Below is a small trained network, with its code and all its weights. Each question gives an input and a target symbol and asks what happens when units are switched off, that is, made to give their printed mean instead of their output.

import numpy as np


def w(rows, s, z=0):
    codes = np.array(rows[::2]) - 128.0
    scale = np.full(codes.shape[1], s)
    scale[-1] = z or s
    return codes * scale


def f(y):
    return y / 2 * (1 + np.tanh(0.7978845608 * (y + 0.044715 * y**3)))


def softmax(a):
    e = np.exp(a - a.max(-1, keepdims=True))
    return e / e.sum(-1, keepdims=True)


def log_softmax(a):
    a = a - a.max(-1, keepdims=True)
    return a - np.log(np.exp(a).sum(-1, keepdims=True))


def net(x, mask):
    ids = ['γδεζηθλξπστφψω'.index(c) for c in x.split()]
    T = len(ids)
    res = E[ids] + P[:T]
    u = 0
    for l in range(2):
        r = res
        for j in range(3):
            rows = slice(2 * j, 2 * j + 2)
            q, k, v = (r @ M[l][rows].T for M in (Q, K, V))
            z = softmax(np.where(np.tri(T) > 0, q @ k.T / 2**0.5, -1e9)) @ v
            o = O[l][rows]
            res = res + np.where(mask[u + j], z, o[:, -1]) @ o[:, :-1]
        u += 3
        y = f(res @ A[l][:, :-1].T + A[l][:, -1])
        res = res + np.where(mask[u : u + 4], y, B[l][:, -1]) @ B[l][:, :-1]
        u += 4
    return log_softmax(res[-1] @ U[:, :-1].T + U[:, -1])


Q, K, V, O, A, B = {}, {}, {}, {}, {}, {}
E = w([
[85,143,109,148],'γ',
[45,56,163,58],'δ',
[92,98,155,66],'ε',
[208,182,77,190],'ζ',
[195,115,150,83],'η',
[123,70,187,174],'θ',
[137,61,187,57],'λ',
[220,117,154,66],'ξ',
[84,175,67,153],'π',
[208,126,142,182],'σ',
[163,156,106,254],'τ',
[146,69,186,103],'φ',
[155,159,16,71],'ψ',
[97,98,147,63],'ω',
],0.01)
P = w([
[177,58,18,120],'0',
[154,132,75,122],'1',
[146,164,101,112],'2',
[134,195,134,105],'3',
[126,227,158,98],'4',
[114,254,185,94],'5',
],0.0068)
Q[0] = w([
[114,153,131,113],'L0H0',
[118,144,133,114],'L0H0',
[133,74,66,47],'L0H1',
[138,66,240,255],'L0H1',
[93,145,134,66],'L0H2',
[125,167,126,112],'L0H2',
],0.036)
K[0] = w([
[117,141,148,129],'L0H0',
[128,141,144,129],'L0H0',
[70,109,56,88],'L0H1',
[152,94,252,208],'L0H1',
[143,82,112,173],'L0H2',
[125,100,115,117],'L0H2',
],0.04)
V[0] = w([
[254,50,253,176],'L0H0',
[194,66,187,156],'L0H0',
[123,236,142,6],'L0H1',
[154,116,138,151],'L0H1',
[162,75,170,182],'L0H2',
[78,196,81,87],'L0H2',
],0.0064)
O[0] = w([
[207,3,22,142,5],'L0H0',
[171,37,49,135,68],'L0H0',
[97,203,199,147,221],'L0H1',
[130,98,107,165,103],'L0H1',
[134,68,97,137,61],'L0H2',
[133,195,190,113,167],'L0H2',
],0.0039,0.0028)
A[0] = w([
[95,53,218,245,72],'L0N0',
[46,94,111,160,36],'L0N1',
[120,115,142,150,114],'L0N2',
[53,149,84,164,1],'L0N3',
],0.011,0.0066)
B[0] = w([
[230,129,113,162,51],'L0N0',
[104,129,125,105,1],'L0N1',
[128,124,132,133,13],'L0N2',
[163,127,79,11,6],'L0N3',
],0.012,0.00097)
Q[1] = w([
[151,107,146,227],'L1H0',
[134,75,212,63],'L1H0',
[153,176,65,249],'L1H1',
[191,246,51,140],'L1H1',
[129,138,110,251],'L1H2',
[57,13,224,104],'L1H2',
],0.031)
K[1] = w([
[150,115,83,212],'L1H0',
[150,65,166,84],'L1H0',
[183,143,229,187],'L1H1',
[88,239,230,123],'L1H1',
[202,119,203,194],'L1H2',
[151,23,4,120],'L1H2',
],0.033)
V[1] = w([
[144,138,87,149],'L1H0',
[107,157,97,93],'L1H0',
[83,70,180,228],'L1H1',
[175,97,199,32],'L1H1',
[114,134,126,227],'L1H2',
[7,119,116,148],'L1H2',
],0.021)
O[1] = w([
[91,148,191,85,134],'L1H0',
[165,107,190,142,182],'L1H0',
[111,66,253,185,3],'L1H1',
[241,27,113,49,83],'L1H1',
[133,141,113,223,106],'L1H2',
[28,26,70,146,105],'L1H2',
],0.011,0.012)
A[1] = w([
[124,61,217,107,127],'L1N0',
[121,83,190,170,248],'L1N1',
[163,111,138,71,76],'L1N2',
[162,80,165,253,5],'L1N3',
],0.011,0.012)
B[1] = w([
[20,134,107,52,177],'L1N0',
[250,68,63,141,232],'L1N1',
[36,184,228,173,254],'L1N2',
[62,69,249,60,156],'L1N3',
],0.013,0.0055)
U = w([
[151,85,52,186,254],'γ',
[118,64,67,75,131],'δ',
[141,94,93,90,183],'ε',
[130,188,104,191,65],'ζ',
[159,150,136,101,80],'η',
[205,86,121,73,146],'θ',
[50,124,130,78,107],'λ',
[156,170,151,90,21],'ξ',
[11,137,65,147,69],'π',
[254,130,97,134,107],'σ',
[118,107,144,152,157],'τ',
[144,116,110,92,115],'φ',
[166,160,33,59,156],'ψ',
[132,101,99,97,171],'ω',
],0.0065,0.007)

Each question gives the input, a string of symbols that net reads in full, and the target symbol t.
The units are the heads (2 rows each of Q, K, V and O) and the neurons (one row each of A and B). Each row of codes is followed by its name. A weight is (code - 128) times the scale printed after its matrix; where a second scale follows, it is the last column's (O, A, B and U).
mask holds one flag per unit, layer by layer, with each layer's heads first. A switched-off unit (its flag False) gives its mean, the last column of its rows in O or B, instead of its output. The means were averaged over made-up inputs and are rounded, as every weight is.
A unit's drop is (log p(t) with every unit on - log p(t) with that unit switched off) / (log p(t) with every unit on - log p(t) with every unit switched off).
The circuit of an input: a set's keep is (log p(t) with only the set's units on - log p(t) with every unit switched off) / (log p(t) with every unit on - log p(t) with every unit switched off). Starting from the 12 units with the biggest drops (on a tie, the unit counted first), units are removed one at a time, each time the one whose removal leaves the highest keep (on an exact tie, the one counted first), for as long as the keep stays at least 0.8.
circuit, biggest first: the units of the circuit, biggest drop first
most important unit: the unit with the biggest drop
top k neurons: the k neurons with the biggest drops, biggest first
k most important neurons of layer l: the k neurons of layer l with the biggest drops, biggest first
which heads matter: for each layer, one digit per head in row order, 1 if its drop is at least 0.15 and else 0, layers parted by /
input δ λ ξ, target δ: circuit, biggest first : (L1H2 L1H1 L1N0 L0H0)
input ψ ψ ε, target ψ: circuit, biggest first : (L1H1 L1N2)
input ξ ζ τ γ ψ δ, target ξ: circuit, biggest first : (L1H2 L1N2 L1H1)
input ξ φ θ σ ω, target ξ: circuit, biggest first : (L1N2 L1H2 L1H1)
input ξ λ ψ ψ ε π, target π: most important unit : L1H2
input λ π ζ π λ, target λ: circuit, biggest first : (L1H1 L1N2 L1N0)
input γ λ ψ λ ψ, target λ: which heads matter : 000 / 011
input λ ψ ξ ω, target λ: which heads matter : 100 / 011
input λ τ λ, target λ: circuit, biggest first : (L1N2 L1H1 L1N0)
input λ ψ θ, target θ: 2 most important neurons of layer 1 : (L1N1 L1N3)
input τ ψ ζ γ ε, target τ: top 2 neurons : (L1N3 L1N1)
input ξ λ γ σ ψ λ, target ξ: circuit, biggest first : (L1N2 L1H2 L0H0)
input ψ ψ ζ ψ, target ζ: circuit, biggest first : (L1H1 L1H2)
input ψ ψ τ ψ, target τ: most important neuron of layer 1 : (L1N3)
input η ψ σ λ ψ ζ, target ζ: circuit, biggest first : (L1H2 L1H1)
input ζ ψ γ λ ψ, target γ: which heads matter : 100 / 011
input τ ψ ξ ζ σ λ, target τ: which heads matter : 110 / 011
input π λ ψ ψ ψ λ, target π: circuit, biggest first : (L1H1 L1H2)
input δ λ δ, target δ: which heads matter : 000 / 011
input ψ γ δ ζ η, target δ: top neuron : (L1N0)
input ψ η λ δ ξ σ, target σ: circuit, biggest first : (L1H1 L1H2 L1N1)
input ζ ψ θ ψ, target θ: top 4 neurons : (L1N1 L1N0 L0N3 L1N2)
